Each row has a hidden stage along a path, written after it and counted from one end. A new block has a new path.
[ 110  135 -116 -115  -32  256 -147  130  -68  140  145  -36 -110   22
 -221  110  -35   70  -92  -17  -29  -64   45   21  -69  156 -117   35
  -63  -76 -347 -120   30   -7 -137  -95  164  -38  -19  -98 -268  110
   71  -62  179   61   -5  141   24]	12
[ 102   25 -139 -105    4  265  -93   18   55   88   53  123  -61   47
  -65  206 -141 -160 -241  -22  -49 -200    1  -85  -92   58  -38 -208
 -205 -126 -102  -11   15   73  -31 -144  165 -208 -229  196 -190 -147
  112  -43  168 -162  -28  101  -32]	1
[ 166 -307  -15  118  -65  -82  278   81  103   82 -345  296  -73   82
  165 -111   31  -90  -28 -220  135   71  -92  -49  126  204  -50   66
 -109   69  -74  -25  -26 -183  -25  -52 -184  -45  -86  -18  -82  208
  -25   12   33   48    5   46  -22]	22
[-115  309 -197  130   57  -43 -190  557   24  -90   77 -199  -97 -437
  -23  149  -51  -10  149  413  -55  -65  109  -90   48   40  140  210
   30 -224  -19  209   26   70 -226 -402 -188   39    5  137   12   64
   83  -85  -94   59   41   33 -186]	12
[ 112 -100   18   52  -11  195  125 -185   78   81 -102  184  174  -23
  141  -45 -197 -128   92 -230   -9  -95 -117  -10 -215 -106  -64  121
  120  202   71 -171   67  241  -19  151  -43 -246   11  102 -132   35
  -86  357  -64   23   15   -3   44]	4
[ 175  -29  -71 -184   37  211  -98  -87   44   19   73  223  -32   22
  -65   95  -35  -42 -230  -13 -103  -79  -29 -132 -161   90  -67 -219
 -121   25 -178  -16    5   39   -2   21  226  -70 -244   11 -222  -99
  115  125  182 -105  -62  140  -32]	1
[  85   55  -18  109 -176  -86   54  126   53   14 -105 -102   13   59
  -18  101    8  140  -25   22   18  -35   58   49  -26  -50   83  110
   12    9   11   66 -116 -150 -152  122  -39   40  -13  -85  -33  150
   59  -15   59   44 -154  177  100]	12
[ 219 -214   99   19   89  278  139  -27  178  203  -92  341   28   -6
  251  -71 -293 -365   -2 -365  145  -34 -254  -85 -102  151 -261 -100
  -32   76 -103 -224  141  198  151    8 -283 -357  -81   93 -123  114
 -210  242  -32   54   88 -174   82]	5
[ 162  -67  -35 -102 -101  132   -6 -168   87   59  -56   90   19  191
  -55   97    5   40 -260 -118   -8  -91  -56  -32 -150  -20  -38 -123
 -110   22 -115   22  -91  -90   21  192  201  -64 -186  -47 -141  -35
  147   48  235 -148 -161  261   55]	2
[   5  -92  -65  219  102  101  217  252   82  119 -134  135   62 -294
  176  -84 -228 -293  264 -115   -7  -12  -34   17  -25   95 -114  137
  103   22  -27 -127  131  195    5 -235 -324 -237  -25  211   43  152
 -152  201 -154   66  219 -116 -105]	19
[  14    0 -162   86  100  192   31  227   65  182  -97  -96    9 -138
  -38   66 -204 -104  183 -161   51   56 -112 -106  -41   72 -124  191
   34  -72 -269  -96  118  155  -37 -258 -186 -219  -63   68  -84  170
   27   26   21   24  154   76  -82]	20
[ 172 -164 -120  -34  248  456   11  233  236  178  -52  153  -72 -268
   97  130 -286 -435    4  -86  109 -120 -273 -252  -84  237 -224 -127
 -371 -179 -280  -59  208  246  145 -470 -198 -262 -189  206 -163  -57
   42  -10  193 -197  232  -32 -320]	3
[  25  134 -151  -38  -45  109 -147  180  -37  -94  -51 -110 -124   -9
  -50  154   76  196   81   56  144  -29 -141 -190  136   46  165  345
  -87  -22  -42   69  120  -38 -343 -291  -46   10  165   68 -354  -25
  138  -94 -105  116    8   73 -120]	6
[  -9  166  -75 -111  127  154 -199   73   18   -8  223  121  -13 -202
  -15   25 -111 -116  -97   70 -135  -12   24  -82 -162   25  -90 -126
  164  -36 -143   21   60  194   41  -33   62 -198 -203  140  -48  -85
   31  234  -60    6   -1   41   11]	1
[  63   45   27   81  -48  -53    5  258   84  -29  -71  -53 -102  -92
  111  -25   66   49   57   -2  230   91 -187  -58  142  119  -21  232
   21  -42  -70   92   36 -154  -75 -109 -315    5   92  -28  -86  161
   -7  -24 -111  151  -26   36  -12]	8
[  92   20  -99  -47    2  -83  -46  446    6 -148  -27  117 -268 -137
  -33   70  233  129  -56  274  -38   29  120 -123  205  326  132  -54
 -219  -83 -195  198    7 -310 -227 -293  -31  274  -55  -94 -129   44
  130 -157   30   60   10   68 -181]	16
[ -80   17 -131  196 -104 -229   63  119  -28  -57 -305  -43   16   86
   79   57  -21  219  155 -122   71  122    6 -135  145 -129  266  378
  193   99  170  107  -39  -42 -325  -48 -178 -106   30  114  -60  112
   54   24 -293  197  -84   75   92]	24
[ 151  -94  -76   69   -7  246   98   71  135  347  -87   30   34  106
  -13  109 -379 -291  -26 -347   39  -36  -31    9 -162   37 -243  -76
    4  -68 -248 -245   60  208   72  -13  -85 -420 -183   63  -62  221
  -72   60  165    7   44   26  191]	17
[  49 -134  129  188   22  -16  260  113  173  -31 -117  243   44  -92
  370  -30 -201 -289  105 -214  107   20  -90  -25   65  -10    1  -73
   99  119  253  -25  126   99   47  -26 -409 -351  -70  358  102  -73
 -183  290 -384  116   78 -209   96]	1
[  -6  -57  -76  210 -142 -243  178  117   30 -101 -388 -107   54   93
  101   59   49  294  273 -131  113  144  -58 -150  144 -135  289  440
  132  184  159   94   -7 -120 -342   -7 -236   10  114    3  -83  156
   76   69 -254  184  -56  114   39]	21
[ 138  -63   37    1  132  143   21  167   76  -52    5  366  -18 -291
  210  -63  -38 -192  -19  117  -46 -127 -114  -96  -40  245  -60 -145
 -126   21    3   43   45   -1   26 -142 -206   68  -96   65  -84  -29
 -124  148  -40  -58   71 -131 -212]	6
[-145   55 -226  264  -61 -292   34  391   62  -47 -271 -109 -100 -205
  103  -18   29  -30  121  135  137   99    7  -84  207  -16  154  431
  129 -158   86  227  -28  -41 -193 -331 -264 -100   -5  203   52  190
  111 -106 -163  119  -14  106  -97]	23
[  20  130 -125   18 -139  -53  -60  308    4   23   41  -30 -200 -126
 -105  -14  139   10 -117  229   26  -69  169  118   64  149  -25  164
  -40 -173 -196   66  -77 -148 -132 -135   87   52   38  -59  -93  201
  123 -120  167   78  -77  186  -23]	12
[ -22  -15 -130  206 -124 -169   96  -15  -30   34 -249  -65  116   99
   29    5  -51  121   65 -172   38  115  -58   -8   12 -147  100  305
  255   90  127   54  -54  -26 -173   58  -93 -124  -78  105  -42  131
   30   73 -151  100  -92  158   95]	23
[  46  109  -32  -36 -122   28 -122   62    3  -42  -73   40  -97  335
   67  277  -90  126 -140 -164  109  -86  -37 -172  142  -35  227  -48
  -46   -8  152   70   16  -98 -291   -9  -94 -201  -34  172 -208 -120
    7 -102 -225  104 -155  -66  243]	4
[ -32  156  -95  101  -97 -131 -100  118  -28 -164  -34 -153   -9  -81
   51   -4  117  142   70   89  138  111 -166  -52   95  -89  131  403
  236   33  151  173   86  -43 -228 -110 -123  -18   97  146 -168   -1
   73   73 -258  177  -64   91  -30]	5
[ -18  135    6  -74  143  154 -105  147  -55 -191  109  182   -1 -221
   91   54   31  138  119  123 -149  -84    0 -150  -10   94  160  -38
   20  124   35   87   87   11 -187  -97 -105   96   25   88 -110 -195
  -31  199 -284   34   73  -89 -160]	4
[ 295 -155  -72 -144  -19  175   26 -101  -45   92   22  242  -15   26
 -167  -95   90   43 -122  -73 -136   66  -13   13 -193  223 -201  -42
  -24  163 -376 -162   35  -45  -40   86  313  123 -142 -262 -323  165
   64  184  305   26   -1  202  -58]	16
[  28  -79 -183  174   16  128  131  299   82  201 -156   73  -67  -93
   48   99 -183 -325  -68  -57   53 -151  -27   33   79  187 -109  -60
 -196 -250  -80    4    7  -31   26 -376 -191 -200 -202  270    0   69
  -14 -210  113 -151  112   17 -142]	21
[  31  -40  -16  140  -46   96  114   75  180   92 -130  -61   69  -72
  121   45 -118 -153  -18  -89  124 -101 -145   32  -69  -58  -68   74
  -47  -88   19   67  -32    1  100   -3 -197 -177  -64  138   69   37
   37   28   57 -134  -24  141  -49]	4
[  38   14   75   17  -18  -24   50   54    7 -171  -29  159   14 -117
  144  -77  152  149   54   65  -17  -19  -52  -17   24   58  106   79
   59  155   82  112  -10 -157 -105   86 -127  145   67  -14  -50  -44
  -17  190 -191   54  -34   31  -85]	5
[ 253 -238  100  -90   66  236  165 -226   80  -16  -61  396  126  -10
  125  -50  -40  -40  -34 -179 -118  -63 -117  -84 -211   86  -71 -204
  -94  286  -44 -108   44   31   52  196   59    8 -143  -43 -162  -99
  -40  364   41  -90   23   37  -89]	2
[ 182   14   39 -156  -50  430  -30 -159  -20  230   27  251   22  332
  -36  233 -259   -4 -204 -317  -59 -338    5  -20 -143   93  -59 -310
 -233   26 -121 -246  -68    1  -86  179   79 -195  -91  -19 -252  -37
 -111  -20  137 -103  -82  -44  206]	7
[  97  -31   37   -1   52   56   19   12   88  -79    3  253   64  -81
  158   61  -70  -93 -120   26 -119  -94  -25  -80 -105   29   41 -275
  -26   64  111  111  -29  -18   31   77  -68  -38 -240  137   21 -160
  -30  188  -77 -113  -55   -6  -32]	2
[   4   12  -73  -41  -18   60    8  270  116  -56  -40   47 -218  -86
   40   85   88  -41  -74   83  118  -68   19  -93  156  140   59   30
 -219 -139 -128  121   33 -120  -75 -253  -62  -83   -4  133  -74  -54
  174  -93   10  -18   18  109 -112]	1
[  38  -61 -140   47  165  305   39   66   80  335  -49  196   89 -175
   12  -23 -386 -346   34 -217 -109 -104  -10  -33 -248   93 -279  -65
   53  -85 -291 -222   17  324  152  -90  -80 -356 -236   88    6  204
  -97  162  162  -97  127    9  -14]	22
[ -62  244 -152   10 -266  -46 -128  -13  -88  -89  -66 -202  -15  157
 -133  174  135  339  -69  122   22 -186   81   32   24 -186  272  349
   32  -22  129  120 -133 -144 -369   64  185   52  150   26 -223   -3
  196 -105    6   19 -220  263   61]	6
[  93   56  -87   -6  -25  131   -9  284  -20   21   28   -2 -125  -30
  -99  154   17   70  -24   63  -47  -70   92   -2   61  188   35  -52
 -172  -66 -177   17   26 -144 -182 -194   10   72  -43  -10 -145   15
   63 -122   58   15   37   77  -79]	14
[ -66  128   24   65   38   80  -17   81   69  -35   23 -145  103 -148
   65   15  -41  102  136  -48   24   35 -115  -19  -86 -105   11  155
  187   45  -27   94   21   25   14   84 -201  -79   20   51   75  -17
   31  187 -174    7   -2  128  -24]	4
[   3  -67 -161  203 -102  -75  152  124   29   53 -296   34   40   30
   59   98  -78  -13   24  -53    6  -97   25  -22   57  -27  137  147
  -51  -36  128   69  -88  -75 -177 -128 -106  -71  -99  162  -34   74
   44  -84  -10  -63  -36  105  -55]	22
[ -16  227 -125  -46  104  270 -199  287   75   90   76 -153  -30 -269
 -100  180 -121   35   46  176  -23 -187  -46 -133 -123   72  -32   75
 -164 -213 -278   63  -52   63  -45 -192  -95   21  -22  -71  -70   83
  111  -96  197 -142   13  156 -180]	8
[  55   -7  -33  274 -241 -221  173  219   92    5 -222  -35   -2  108
  143  135 -103  -68  -19  -20   72  -67  112   87   98  -94  167   81
   38  -24  286   81  -71 -109 -211    5 -188 -144  -42  186   38  110
  -44  -51 -126  102 -134   -2  189]	14
[ 122 -123   67  156  -85  -42  254  157   87  -11 -186   19   36   -9
  102   13    1   91  170 -118   27   58   11   26   26   35   62   95
   -1  162   -1  -15   14 -134 -121   68 -197   37   43  -63    5  131
  -28  127  -96  106   16   59   17]	15
[  89   82 -160  -54  -80  183 -141  -88   58  106   26 -193   42  165
 -169  227  -81   21 -259  -90   40  -53 -147  -43 -144 -104  -61  -34
  -50 -129 -128   86  -34  -17   12   13  182 -161 -244   96 -157  -94
  214  -92  226 -184 -134  324   20]	2
[  76   51 -138  -61   68  263  -44    5 -113  100   31  148   81   19
 -133  152 -134   69  -31  -67 -257 -157   78  -45 -153  102    3 -176
  -50   44 -150  -95  -22   18 -138  -35  133   13 -203   10 -172  -47
  -13   46   78 -119   40   60  -61]	20
[ -32   93   32   -8  -87    4  -21  174   95   -7  -77  -38 -124   67
   78   54   41  132    2  -73  164  -37  -16  -57  109   23   80  148
  -16  -49  -89   72  -44 -140 -105   47 -187  -98  123  -33  -20   98
   63  -29  -93   95  -97   83  117]	5
[ -13    2  -82  122 -151  -45  118  -26  113  166 -306 -226  134  175
  -49  101 -149  214  172 -273   49   38   27  -59 -134 -247   74  335
  160   80 -127  -67 -128   43 -128  257  -64 -191   28 -156   23  313
  123  105   86   44 -132  292  216]	20
[  15  141  -66  -10 -141  -10 -124   97    7  -42  -83  -75 -100  218
   22  192  -10  169  -61  -83  158  -38  -69 -134  131  -51  185  175
    7  -29   72   79   11  -92 -286  -39  -88 -137   68   91 -218   -5
   68  -92 -158  135 -141   35  164]	5
[ 336 -188   -1 -154   23  349  -14 -165   53  239   36  474  -47  102
   49  -70 -167 -344 -315 -234   34 -137 -192  -21 -172  287 -349 -248
 -150    8 -236 -251   59   95  125   21  105 -201 -210  -14 -351   99
 -137  119  274  -43  -12  -63   48]	6
[ 110   71 -113    1  162  385  -58  245  -21  133  107   62    9 -193
  -55  182 -296 -143  149  -51 -120 -108   -9 -102 -113  150  -77  -63
  -88  -13 -185 -178  188  248 -146 -309  -81 -152  -70  123 -214  -14
  -86   76  -30   34  198 -116 -113]	13
[ 111   99  -69   41  -90   26  -43   19  -14   11  -25 -110  117    9
 -106  133  -64  196   42   17 -118   -5   37  -26 -182 -110   75  113
  108  109  -35    2  -56   20 -197  147   88   53  -63 -120 -132  106
   62  127   62   44 -116  187   64]	13
[ 138  -33 -135   34 -138   35   50   39   44   75 -218   99   34  181
  -42  254 -157   57  -55  -40 -138 -207  177 -104 -104  -57  184  -61
 -151   35   35  -44 -111    3 -276   50  128  -57 -129  -22 -161   86
   69  -19  164  -62 -130   95  104]	17
[ -12  256 -117   84 -212   24 -113   88   -8  113  -45 -561   62  296
 -246  339 -115  372   49 -185   98   75  -12   -5  -44 -267  126  282
  149  -44 -105   33  -53  -67 -263  128    5 -145   22  -67 -100  123
  181 -141    4  102 -179  324  271]	13
[ 145  -25   84  115  -14 -179   95   89  -39 -229  -83   87  128  -59
  120    1   72  278  212    1 -123  217  -38 -105  -14  -14  199   69
  242  358  173   93   72 -114 -263  145 -174  213  -32  -85  -83    7
  -89  320 -349  229  -32  -36   25]	15
[ 216 -116   -4    7  145  266   77   51  111  159  -43  148  140 -158
   26   40 -290 -118  171 -168 -141   24  -54 -135 -293   59 -154  -73
   20  162 -241 -199   97  263   13   47  -75 -116 -145 -124  -98  163
  -81  317  100   20  101    2  -23]	15
[ 152   71  -34   13   31  143  -49 -106  -87   54  139   78  228  -91
  -91    7 -156   39   24  -44 -280   27   22   58 -339  -52 -101  -72
  283  209  -58 -119   25  168  -59  216  146   -1 -199  -60 -125   43
  -92  351    2   42  -25   76   59]	14
